What each symbol does to the objects:
DD z MQ
DD u GD
DD t FS
DD j JB
GF z TP
GF u GH
GF i GN
GF t ZQ
GF j SM
MR c ZD
MR z LJ
MR u FL
MR i ZG
MR t GQ
MR j ZT
SN z NR
SN u GN
SN i GD
SN t SM
SN j FS
FS z LQ
FS u SN
FS i DD
FS t MD
FS j CC
LQ c FS
LQ z PN
LQ u NR
LQ i MQ
LQ t CT
LQ j FL
CR z FD
CR u MD
CR i CC
CR t TR
CR j GH
CT c MD
CT z QR
CT u TJ
CT i LQ
CT t DP
CT j FD
GR c TP
GR u HD
GR i JZ
GR t GL
GR j HC
SJ c TN
SJ z ZZ
SJ u SZ
SJ i TJ
SJ j DP
MQ c DD
MQ z HJ
MQ u SC
MQ t LQ
MQ j LF
BP c ZS
BP u CJ
BP i HD
BP j GL
FJ z PC
FJ u QJ
FJ t GN
FJ j GD
ZT c GN
ZT z JZ
ZT u MR
ZT i PC
ZT t TP
ZT j NR
HD c GQ
HD u BM
HD i LJ
HD t BP
HD j GR
LF c JB
LF z PG
LF u MQ
LF t FL
LF j ZG
BM c FD
BM u QR
BM i DZ
BM t CJ
BM j HD
QJ z ZG
QJ u JB
QJ t ZD
QJ j FJ
SZ c ZQ
SZ z GL
SZ u ZS
SZ i TP
SZ j SJ
PG c LF
PG u HJ
PG t DZ
PG j MJ
SM z TJ
SM u GF
SM i SN
SM t TN
SM j MD
QR c CT
QR u HC
QR i PN
QR t GM
QR j BM
HN c NR
HN u JZ
HN i GJ
HN t HC
HN j PN
DP c GB
DP z GM
DP u SJ
DP i CT
DP j FQ
HJ c MQ
HJ u GJ
HJ t PN
HJ j PG
TR z FQ
TR u GB
TR i CR
TR j HS
TN z SJ
TN u ZQ
TN i SM
TN j GB
CJ c FQ
CJ u GM
CJ i BM
CJ j BP
GH z GQ
GH u CR
GH i ZD
GH t HS
GH j GF
HS z ZS
HS u TR
HS i GH
HS j ZQ
GL c SZ
GL u BP
GL i GR
GL j ZZ
ZQ z SZ
ZQ u HS
ZQ i GF
ZQ j TN
MD z CT
MD u SM
MD i FS
MD t GB
MD j CR
ZG c QJ
ZG z MJ
ZG u LF
ZG t MR
ZG j PC
DZ c FL
DZ u PN
DZ i PG
DZ t BM
DZ j LJ
ZS c HS
ZS z BP
ZS u FQ
ZS i GQ
ZS j SZ
GQ c GH
GQ z HD
GQ u FD
GQ i MR
GQ t ZS
GQ j TP
FL c CC
FL z DZ
FL u LQ
FL i LF
FL t FD
FL j MR
GJ c SC
GJ u CQ
GJ t HN
GJ j HJ
SC c GD
SC z GJ
SC u PC
SC t NR
SC j MQ
GB z DP
GB u TN
GB i MD
GB j TR
PN c LQ
PN u HN
PN i HJ
PN t QR
PN j DZ
GN z ZT
GN u ZD
GN i FJ
GN t GF
GN j SN
LJ c MR
LJ u DZ
LJ i MJ
LJ t HD
LJ j JZ
JB z LF
JB u DD
JB t CC
JB j QJ
PC c FJ
PC z CQ
PC u ZG
PC t ZT
PC j SC
ZZ c SJ
ZZ u GL
ZZ i HC
ZZ j GM
GM c DP
GM u ZZ
GM i QR
GM j CJ
CC z FL
CC u FS
CC i JB
CC t CR
CC j ZD
ZD z MR
ZD u CC
ZD i QJ
ZD t GH
ZD j GN
CQ c PC
CQ u MJ
CQ t JZ
CQ j GJ
NR c SN
NR z HN
NR u ZT
NR i SC
NR t TJ
NR j LQ
TJ c SM
TJ z HC
TJ u TP
TJ i NR
TJ t SJ
TJ j CT
FD c CR
FD z BM
FD u CT
FD i FL
FD t FQ
FD j GQ
GD z SC
GD u FJ
GD t SN
GD j DD
FQ c TR
FQ z CJ
FQ u DP
FQ i FD
FQ j ZS
HC c TJ
HC u GR
HC i HN
HC t ZZ
HC j QR
MJ c ZG
MJ u PG
MJ t LJ
MJ j CQ
JZ c ZT
JZ u LJ
JZ i CQ
JZ t GR
JZ j HN
TP c GF
TP z GR
TP u GQ
TP i ZT
TP t SZ
TP j TJ

The rows follow the links: the fewer symbols apart two objects are, the more alike their rows tend to be.

Some objects and rows for them; each showing differs a little:
TJ -> [ -48, -290, -355,  355,  401, -209,  339,  -78, -152, -265,  278,  373,  846, -380, -373, -550, -199, -647,  176,  -39,  602, -354,  -37,  132,  296,  202,  380,  202,  138, -278, -251,  415,  288, -388, -433,  137,  364,  498,  -85, -869,  218,  151, -143,  203, -490, -472,  662,  606,   39, -564, -259,  297,  421,  289,  605,  541,  109,  -63,  199,  282,  229,  222, -200, -301]
FD -> [-253, -464,  626,   48,   63, -169,   97,  737, -769,  545,  -61,   91,  -61,  -92, -210, -338,  -48, -786,  408, -330,  376, -356,  112,  396, -603, -154,  306, -325,   36, -279, -445, -151,  263, -197, -157,  152,   70, -187,  126, -232,  559,  536,  -90,   10,   78,   59,  430,  607,  383,  -39, -120,  260, 1095,   30,  -74,  840,   64, -621,  625,  196,  -58,   98, -282,  134]
SZ -> [-534,  655,  529, -121, -202,  426,  378,  111, -397,  -85,   23,   29, -344,  -48,  246,  724, -215, -548,  142, -640,  342, -762,   65, -265,  170,  434,  102,  -56,  212,  -78, -136, -451,  433,   65,  -72, -218,  395,  -38,   66,  728,  261,  202,  302, -296,  277,  299,  -10,  370,  161, -538, -342,  516, -272, -272, -359,  787,  143, -152, -257,  490, -299, -158,   80,  257]
ZQ -> [-235,  717,  552,   38, -336,  233,  223,  232,    9, -106, -278,   74, -738, -317,  307,  480, -301, -778, -286, -672,  100, -528,  286, -375,  364,  253,  -20, -120,  -20,  290,  -33, -684,  316, -287,  -11, -328,  303, -514, -413,  917,  201, -218,   92,  -52,  298, -213,  197,  117,  387,   52, -186,  953,   55,    0, -677,  695, -176,  -68,  -84,  195,   88,  310,  283,  206]
FQ -> [ -56, -188,  403,   42, -110,  211,  271,  583, -988,  234, -522,   61, -191, -383, -232,  181, -624, -687,  591, -315,  124, -593,  -76,  182, -365,  300,   99,  -25,  238,  -55, -239, -615,  374, -320, -185,  125,  237,  111,  214,  362,  539,  390, -155, -539, -288,  164,  330,  349,  -27, -296, -234,  739,  422, -180,  -56,  584,  102, -491,  283,  689, -192,  405, -118,  152]
BM -> [ 165, -134,  349,   35,  397,  -89,  -44,  546, -739,  574,   -9,    7,  540, -566, -151,  -82,  -86,   -6,  470, -177,  -51, -192, -318,  404, -744, -612,  423, -781,  401, -257,  286,  -69,   51,  202,   47,  388,   94, -576,  157,   24,  213,    4,  113,  393,  -87,  278, -122,  436,    7,  112,   18,    0,  505, -499,  439,   48,   10, -642,  270,  317, -304,  209, -827,   39]
HC -> [ 331,  -53, -309,  194,  550,  -60,   75,   60, -264,  -44,   17,  375, 1103, -662, -405, -321,   51,   92,  492,  186,  304,  -74, -383,  374, -176, -288,  385, -171,  167, -132,  475,  391, -127, -194, -244,  188,  352, -139,   -2, -317,   41, -245,   30,  450, -546,  -69,  134,  607, -415, -468,  -65,  183,  122, -347, 1019,    2,  -11, -183,  103,  352,   74,  351, -799, -380]
PC -> [ 148, -102,  420, -109, -358, -330,  104,    9,  -89, -108,  344, -254, -623,  926,  906,  423,  308,  360, -189, -114,  154,  293,  327, -402,   82,   77,  394, -123,  324, -315,  -67,  206, -244,  341,  207, -257,  -60,  -17,   30,  108, -127,  314,  222,  -93,  485,  733, -489, -618,  519,  -18,  -73, -510,  326, -171, -230,   94,    2,  308,  106, -627,   -6, -614,  277, -295]
PG -> [ 872, -635,  271,  130,  -27, -523, -146,  391, -513,  362, -346,   51,  -28,  624,  343,  168,  113,  585,  321,  490,  -68,  523,  -94,  -23, -726, -384,  305, -568,  325, -235,  248,  131, -505,   67,  282,  289, -155, -121,  163, -202, -241,  255, -182,  -61,  -99,  718, -361, -354,   68,  376,  135, -531,  652, -706,  149, -483, -125,  -60,  355, -307,  -76, -189, -416, -175]
MQ -> [-142, -503, -167,  200, -163,  -88, -289, -448,  459, -123,  498, -326, -503, 1154,  444,  196,  429,  744,  -35,   47, -268,  626,  101,   51,  -23, -133,  -69,  232, -158,  193, -317,  271,  -91,  610,   93, -297, -465,  575,  270, -167, -270,  243,   57, -387,  278,  395, -140, -462,  110,  -65,  -39, -658, -228,   78, -308, -162,   45,  438, -319, -415, -125, -746,  814, -306]
TP -> [-893,  525,  694,  -13, -262,   70,  317,   97, -217,  -36,  767,  -13,  -51,   77,  424,  158,  327, -416,  -15, -816,  579, -639,  218, -112,   47, -283,  599,   33,  300, -624, -102, -209,  231,  232, -212, -342,  311, -221,  131,  447,  225,  157,  329,  140,  590,  515,   98,  556,  556, -226, -271,  103,  405, -240, -348, 1087,   78, -190,  137,   45, -424, -288,  -63,   83]
HJ -> [  18, -573, -236,  298,   75,  139, -287, -169,  344,  -14,  472, -159,  -58,  683,  570,  228,  335, 1337,   85,   48, -275,  777, -453,  137, -262, -277,  139, -165,  -21,  137,  264,  216, -254,  644,  139,   66, -249,  -43,  115,  144, -313, -124,  144, -162,  -86,  419, -481, -527,  -45,   -2,  144, -847, -434, -577,  124, -394,    2,  305, -445, -313, -526, -667,  178, -132]
GL -> [-224,  588,  331,   10, -162,  403,  220,  221, -496,  159, -195,   81, -152, -187,  250,  818, -279,   17,  282, -575,   74, -603, -350, -173, -125,   55,  429, -315,  256,   -6,  421, -466,  103, -129, -200,   85,  552, -488,   94,  776,   19, -219,  308, -111,    3,  399, -410,  316,  -28, -587, -331,  242, -425, -726,  -14,  416,   75, -316, -209,  344, -756,  155, -312,   41]
GF -> [-359,  688,  608,   -2, -360,  183,   81,   47,  111,   86,  127,   62, -381,  -63,  111,  -71,  292, -762, -632, -359,  294, -436,  466, -330,  110, -257,   -7, -187, -122, -105,   79, -266,  339,  131,   -8, -316,  129, -713, -536,  592,   51, -167,  220,  327,  668, -409,  307,  111,  634,  363, -195,  495,  220,  131, -422,  611, -389,   25,  125, -368,  270,  266,  278,  180]
BP -> [ -391,   178,  -329,   -66,   628,   412,    95,  -227,  -164,   -46,     9,  -217,   764,  -832,  -577,   278,  -422,   283,   414,    60,   -99,  -500,  -669,    33,   -56,   135,  -101,    57,   173,   190,   565,  -259,  -105,  -141,  -245,   302,   168,    84,   392,    14,   692,  -518,   294,  -124,  -224,   -57,   -47,   163,  -804,  -405,   -76,   117, -1020,  -214,   -27,  -317,   277,  -229,  -381,   516,  -641,    21,  -500,   414]

Each walk starts at a row. The symbols on each line, taken left to right, move it on to the next object.
Each answer is a row, close to the row of the object it stands for.
new walk
[ 140, -243,  -85,  332,  251,   95,  557,  221, -476, -334, -345,  326,  458, -523, -397,  -46, -483, -666,  468,  -83,  271, -326, -162,  -48,  156,  742,  -39,  242,  162,  110, -271, -170,  351, -504, -322,   -5,  318,  354,  113, -272,  274,   50, -117, -121, -861, -264,  439,  495, -325, -841, -351,  912,  -69,  -34,  364,  423,  226,  -16,   89,  607,  -78,  221, -160, -214]
i t u j i t c
[ 390,   12, -170,  417,  -89,  191,  561,  233,   84, -477, -604,  528,  206, -481, -444,   27, -549, -942, -186,   62,   24, -267,  233, -304,  352,  566, -179,  183,  -56,  476,  -36, -396,  211, -477, -158, -195,  450,  -78, -345,  306,   54, -192,  -39, -181, -526, -861,  618,  250, -148, -323, -324,  949, -163,  171,  212,  171,   -8,  -49,  213,  407,  476,  774,  -23,   86]
z u j c u i j
[ 378,   66, -137,  251,  172,  -13,  119,   50,  349, -321, -109,  525,  510, -420, -497, -743,  -39, -911, -356,  149,  234, -104,  218,  -78,  155,   93, -209,  -17, -120,  221, -146,  315,  290, -582, -217,  -27,  201, -122, -554, -230,   38, -197,  -71,  379, -298, -883,  747,  382,   67,  -62,   80,  846,  413,  644,  460,  160, -185,  182,  365, -105,  818,  650, -109,  -14]
new walk
[-598,  802,  481,  -64,  145,  141,   13,  170, -390,  322,  622,   39,  184,  -81,  176,  294,  159,  150,  135, -430,  211, -468, -252,   49, -311, -637,  806, -563,  197, -355,  522,   26, -112,  194,   41,  315,  405, -702,   32,  734,  -61, -324,  356,  381,  240,  492, -338,  429,  245, -280, -316, -119, -126, -713,  119,  328,  -40, -234, -193,  165, -489, -156, -533,  -27]
j t c z c z
[ 246,   56, -286,  195,  420,  123,  342,  122, -459,  -57, -316,  398,  657, -585, -492,  196, -378,  -84,  600,  -67,  135, -236, -485,  298, -247,  136,  222,  -32,  221,  102,  394, -109, -125, -493, -228,  288,  447,  128,   70,   68, -132, -446,  180,    5, -711,   53,  258,  548, -599, -551, -122,  552, -465, -573,  534,  -56,  215,  -66, -216,  919, -277,  329, -744, -175]
new walk
[ 284, -208,  228, -570, -236, -379,  -35,  532, -671,  342, -635, -177, -451,  212,  308, -265,   78, -349,  256,  224, -103,   51,  480,  373, -309,   -9,  198,  -83,  164, -679, -493,  146,   94,  -59,   71,  121, -231,  211,   49, -516, -161,  874, -554, -200,  -59,  780, -171,  179,  319,  171,  377, -199, 1152,  320,   95,  147,  -61, -594,  511,  -56,   33,  -42, -235,  -13]
i z j u t
[ 530,  -71,   37, -627, -203, -350, -108,  345, -583,  406, -390,  -95,  -48,  -58,  175, -163, -106,  328,  400,  317, -103,   98,  -17,  421, -628, -350,  322, -815,  324, -313,  245,  144, -347,  117,  237,  579,  -32, -256,  317, -153, -470,  289, -391,   48, -203,  667, -553,  265,   17,   15,  331, -347,  628, -353,  409, -473, -203, -512,  291,  -31, -292,  151, -779,  -58]
t j u i c i
[ 638, -697,  345,  -15, -162, -781,  139,  339, -705,   65, -153,   -9, -441,  755,  412,   36,  -71,  101,  270,  337,   61,  564,  362, -182, -438,  -53,  249, -281,  325, -266, -436,  162, -134,   27,  263,  107, -171,  402,  173, -336,   38,  666, -184, -223,  -38,  449, -148, -392,  354,  214,   75, -198,  905,  -59, -184,  -36,   88,   39,  340, -557,  298, -220,   28, -275]
new walk
[-535,  624,  302, -543, -569, -138,   94,  193, -326,  -84,  225, -380, -768,  626,  748,  296,  311,   58,  -97, -320,  301, -153,  345,  -39,  235,  -96,  458,   23,  301, -808,  -57,  132,  170,  267,  118,  -59,  -62,  -26, -118,  158, -301,  303, -169,  -26,  478,  993, -613,  -43,  622, -285,   83, -446,  434,   14,  -67,  420, -259,  -82,   39, -198,   -4, -464,  128,  -61]
i u u c j j t
[-108,  789,  316, -527, -678,  -17,   50,   -2,  404, -160, -205, -247, -897,  234,  494,   11,  328, -395, -871,    3,    4,   80,  578, -520,  315, -270,    8, -173, -101,  -48, -120,  -68,   22,  184,  388, -368,  -77, -243, -502,  464, -449, -134, -181,  189,  664,  166, -282, -173,  381,  487,  104,  -57,  337,  375, -274,  122, -399,   68,   -7, -430,  472,  162,  295,  178]
z u j j
[  343,  -217,  -631,  -304,   107,  -309,   293,  -132,  -195,  -327,  -249,   267,   419,    39,   133,  -544,   -14,  -436,   146,   359,   196,   226,   328,   193,   250,   378,   199,   460,   135,  -385,  -364,   744,   -12,  -362,  -118,   301,   -42,   524,  -125, -1115,  -425,   387,  -616,    86,  -585,    92,   -92,   434,   -84,  -542,   243,  -186,   600,   625,   829,  -137,    14,   181,   202,   230,   486,   -43,  -140,  -311]
new walk
[ 381,  -16,  234,  -74, -119, -437,   45,  136, -261,  192,  165,  -66, -257,  708,  740,  507,  345,  676,   22,   10, -124,  551,  -10, -314, -258, -409,  626, -236,  323, -381,  418,  258, -602,  335,  231, -292,   27, -309,   13,  341, -428, -171,  212,  116,  183,  885, -745, -402,  252,  -16,   50, -694,  -25, -736,  -37, -402, -148,  241, -176, -531, -106, -390, -146, -339]
t i t j
[ 561,  -19, -686, -124,  396, -321,   75,  -92,  -83,   97, -101,  127,  651, -207,  -26, -326,  -84,  429,  245,  522,    6,  337, -220,  344, -111,  -91,  565, -204,  296, -380,  343,  694, -447, -222, -134,  550,   25,  -49,   31, -445, -435, -114, -164,  300, -738,  413, -411,  335, -359, -378,  359, -413,  158,  -47,  974, -721, -131,  -41, -142,  260,   -6,  143, -652, -402]
t t i u u j i
[ -193,   705,    29,  -344,  -163,  -123,   -39,   137,   -52,   264,   109,  -181,  -227,   107,   711,   506,   295,   544,    23,  -148,   119,   -75,  -102,    92,  -273,  -464,   847,  -645,   309,  -513,   304,   248,  -254,   193,    43,   166,    -8,  -534,   141,   491,  -590,  -142,    54,   418,   298,  1153, -1004,    44,   137,  -120,   223,  -573,   -84,  -664,   236,     7,  -319,  -153,  -194,  -124,  -365,  -423,  -616,   -56]
new walk
[ 164,  -24,  428, -133, -136, -148,   -6,  666, -186,  301, -392,   84, -218, -390, -255, -502,  -47, -982, -236, -122,  249, -301,  381,  -48, -352, -159, -369, -325, -181,  219, -380, -388,  118, -187,  -23,  -76,   94, -369, -415,  244,  159,  157,  -91,  265,  411, -664,  601,  182,  187,  562,  -12,  626,  803,  382, -294,  321, -181, -378,  519, -204,  517,  640,  -40,   -9]
u j j z u c t
[ 309,   84,  392, -145, -163,  169,  260,  576, -484,  261, -757,  183, -469, -713, -171,    2, -397, -708,  -16, -184,   -7, -345,  245,  -63, -195,  215, -316, -222,  100,  371, -306, -736,  359, -285,  -10,   87,  148, -222, -249,  508,   90,    6, -144, -364, -103, -535,  441,  281,   81,  231,  -46, 1033,  417, -145, -268,  302,   35, -459,  299,  193,  195,  604,   81,  177]
u i i u j j
[ 557,  133,  401, -456, -323, -332, -158,  509,  -82,  137, -781, -207, -421,    9,  192, -349,  187, -549, -326,  390,  -51,  150,  663,   -2,  -45,  -53, -426, -231,   18, -206, -444,  -77,   66, -125,  283,   87, -258, -153, -411,  113, -393,  181, -717,  133,  200, -111,  222,  -45,  249,  735,  357,  295, 1143,  633,  -45, -198,  -83, -405,  425, -414,  679,  516,  111,  -59]
new walk
[ 391,  122,  353,   82, -456, -345,  215,   31,   68, -106,   25,  -19, -875,  736,  854,  276,  298,  -67, -647,  180,  -35,  406,  416, -694,  223,   62, -181, -204,  163,  107,  -37,    0, -275,  280,  300, -357, -205, -128, -306,  335, -286,   36,  -32,  214,  647,  154, -254, -571,  534,  409,  -62,   25,  271,   -6, -451,   16, -237,  380,  163, -888,  536, -178,  545, -126]
u j u u
[ 934, -476,  503,  136, -291, -473,   43,  409, -114,   70, -373,   64, -632,  391,  460,  -58,  144,   74, -426,  521, -186,  354,  531, -569, -166,    9, -330, -372,  -30,  206, -366,   43,  -35,   76,  236, -178, -199,   -5, -215,    0,  -43,  307, -230, -226,  189, -211,   -5, -562,  326,  767,  185,  206,  796,  100, -109, -345, -154,  154,  410, -741,  620,  251,  408, -140]
j j t j
[ 536,  -89, -431, -370,   17, -316,   12, -167,  348, -321, -475,  201,   69,    5,    4, -506,   73, -770, -535,  582,  -29,  170,  419, -160,  511,  377, -334,   13, -231,   39, -208,  284,    3, -263,  169,   59, -295,  454, -328, -341, -484,  -67, -487,  274, -185, -480,  320,   86, -272,   81,  285,  298,  446,  799,  495, -308, -366,   77,   84, -298,  927,  432,   -7, -187]
